Below are the code and all the weights of a small trained network. Each question names an input and a target symbol and asks about switching units off, where a switched-off unit gives its printed mean instead of its output.

import numpy as np


def w(rows, s, z=0):
    codes = np.array(rows[::2]) - 128.0
    scale = np.full(codes.shape[1], s)
    scale[-1] = z or s
    return codes * scale


def norm(h):
    return h / np.sqrt((h * h).mean(-1, keepdims=True) + 1e-5)


def f(y):
    return y / 2 * (1 + np.tanh(0.7978845608 * (y + 0.044715 * y**3)))


def softmax(a):
    e = np.exp(a - a.max(-1, keepdims=True))
    return e / e.sum(-1, keepdims=True)


def log_softmax(a):
    a = a - a.max(-1, keepdims=True)
    return a - np.log(np.exp(a).sum(-1, keepdims=True))


def net(x, mask):
    ids = ['αδεζθφ'.index(c) for c in x.split()]
    T = len(ids)
    res = E[ids] + P[:T]
    u = 0
    for l in range(2):
        q, k, v = (norm(res) @ M[l].T for M in (Q, K, V))
        z = softmax(np.where(np.tri(T) > 0, q @ k.T / 2**0.5, -1e9)) @ v
        res = res + np.where(mask[u], z, O[l][:, -1]) @ O[l][:, :-1]
        u += 1
        y = f(norm(res) @ A[l][:, :-1].T + A[l][:, -1])
        res = res + np.where(mask[u : u + 8], y, B[l][:, -1]) @ B[l][:, :-1]
        u += 8
    return log_softmax(norm(res)[-1] @ U[:, :-1].T + U[:, -1])


Q, K, V, O, A, B = {}, {}, {}, {}, {}, {}
E = w([
[196,139,154],'α',
[215,118,70],'δ',
[194,180,79],'ε',
[192,181,79],'ζ',
[160,231,140],'θ',
[3,11,56],'φ',
],0.014)
P = w([
[236,112,154],'0',
[243,154,171],'1',
[211,160,166],'2',
[162,153,172],'3',
[127,151,164],'4',
[95,134,159],'5',
[63,131,157],'6',
[41,122,145],'7',
[23,120,141],'8',
[9,126,135],'9',
[2,123,126],'10',
[93,15,104],'11',
],0.0061)
Q[0] = w([
[2,42,174],'0.h1',
[174,192,185],'0.h1',
],0.015)
K[0] = w([
[255,141,151],'0.h1',
[86,107,117],'0.h1',
],0.019)
V[0] = w([
[5,100,255],'0.h1',
[83,252,33],'0.h1',
],0.0091)
O[0] = w([
[245,133,247,2],'0.h1',
[117,224,2,185],'0.h1',
],0.009,0.004)
A[0] = w([
[30,156,187,223],'0.n1',
[93,80,172,25],'0.n2',
[115,68,11,59],'0.n3',
[106,181,28,96],'0.n4',
[52,159,113,48],'0.n5',
[120,214,198,241],'0.n6',
[185,78,57,13],'0.n7',
[192,154,68,5],'0.n8',
],0.011,0.0028)
B[0] = w([
[248,59,122,142],'0.n1',
[83,155,232,121],'0.n2',
[68,148,38,206],'0.n3',
[102,254,160,254],'0.n4',
[119,103,178,154],'0.n5',
[182,64,27,186],'0.n6',
[191,156,173,136],'0.n7',
[221,187,172,154],'0.n8',
],0.0077)
Q[1] = w([
[41,67,141],'1.h1',
[109,194,2],'1.h1',
],0.0091)
K[1] = w([
[95,254,192],'1.h1',
[33,132,164],'1.h1',
],0.009)
V[1] = w([
[33,89,96],'1.h1',
[254,66,31],'1.h1',
],0.008)
O[1] = w([
[181,124,167,20],'1.h1',
[175,123,9,252],'1.h1',
],0.015,0.0013)
A[1] = w([
[163,151,77,167],'1.n1',
[178,108,219,253],'1.n2',
[121,125,136,42],'1.n3',
[100,40,64,154],'1.n4',
[86,157,105,239],'1.n5',
[177,183,141,149],'1.n6',
[91,2,102,178],'1.n7',
[194,46,211,161],'1.n8',
],0.018,0.006)
B[1] = w([
[122,85,111,252],'1.n1',
[99,119,199,152],'1.n2',
[130,173,129,111],'1.n3',
[133,65,103,192],'1.n4',
[139,78,163,254],'1.n5',
[187,105,116,200],'1.n6',
[252,142,131,186],'1.n7',
[80,162,224,165],'1.n8',
],0.018,0.0092)
U = w([
[188,43,161,4],'α',
[149,175,254,239],'δ',
[80,155,110,152],'ε',
[223,248,106,182],'ζ',
[92,159,122,120],'θ',
[81,57,127,107],'φ',
],0.0099,0.0037)

Each question gives the input, a string of symbols that net reads in full, and the target symbol t.
The units are the heads (2 rows each of Q, K, V and O) and the neurons (one row each of A and B). Each row of codes is followed by its name. A weight is (code - 128) times the scale printed after its matrix; where a second scale follows, it is the last column's (O, A, B and U).
mask holds one flag per unit, layer by layer, with each layer's heads first. A switched-off unit (its flag False) gives its mean, the last column of its rows in O or B, instead of its output. The means were averaged over made-up inputs and are rounded, as every weight is.
A unit's drop is (log p(t) with every unit on - log p(t) with that unit switched off) / (log p(t) with every unit on - log p(t) with every unit switched off).
The circuit of an input: a set's keep is (log p(t) with only the set's units on - log p(t) with every unit switched off) / (log p(t) with every unit on - log p(t) with every unit switched off). Starting from the 12 units with the biggest drops (on a tie, the unit counted first), units are removed one at a time, each time the one whose removal leaves the highest keep (on an exact tie, the one counted first), for as long as the keep stays at least 0.8.
circuit, biggest first: the units of the circuit, biggest drop first
k most important neurons: the k neurons with the biggest drops, biggest first
k most important neurons of layer l: the k neurons of layer l with the biggest drops, biggest first
drop of u: that unit's drop, to one decimal
input α θ δ ζ α, target ε: circuit, biggest first : (1.n7 0.h1 0.n4)
input α δ ζ ζ α θ ε α δ, target ε: 3 most important neurons of layer 0 : (0.n3 0.n4 0.n6)
input ε α α φ θ, target δ: circuit, biggest first : (0.h1 1.n2)
input ζ α α α α θ θ α α φ, target α: circuit, biggest first : (1.n7)
input ε ζ θ α α ε θ α θ φ ε, target δ: circuit, biggest first : (0.h1 1.h1 1.n2)
input α α δ, target φ: 2 most important neurons of layer 0 : (0.n3 0.n6)
input θ α α θ α φ δ, target δ: circuit, biggest first : (0.h1 1.n8)
input α α α, target δ: 3 most important neurons : (0.n6 0.n2 0.n1)
input ζ θ δ α α ζ θ ζ α ε, target ε: circuit, biggest first : (1.n7 0.h1)
input θ α δ δ δ α, target φ: 2 most important neurons of layer 0 : (0.n3 0.n1)
input δ ζ ζ, target ε: 2 most important neurons : (1.n7 0.n4)
input δ ε ε α ζ δ α α α α α θ, target ζ: 3 most important neurons of layer 0 : (0.n4 0.n1 0.n6)
input α ζ α, target ε: 2 most important neurons : (0.n3 1.n7)
input ζ α α δ α, target φ: circuit, biggest first : (0.h1)
input δ α α θ α θ α θ α θ α, target ζ: 2 most important neurons : (0.n4 1.n4)
input α θ α θ δ α θ θ δ, target ζ: 3 most important neurons of layer 0 : (0.n4 0.n8 0.n6)
input α θ ε α α α α θ α α α, target ζ: 2 most important neurons of layer 0 : (0.n4 0.n8)
input φ α φ α α φ φ φ θ, target δ: drop of 0.h1 : 0.3
input δ δ ζ ζ α ζ α φ ε, target δ: drop of 1.n8 : 0.3
input δ α δ ε ζ δ, target ε: drop of 0.h1 : 0.5
input ζ α α α α θ α θ ε, target ζ: most important neuron of layer 0 : (0.n4)
input α α α δ ε δ α θ δ ζ θ θ, target ζ: drop of 1.n4 : 0.1
input α α θ α α α α α α φ, target α: 2 most important neurons of layer 1 : (1.n7 1.n4)
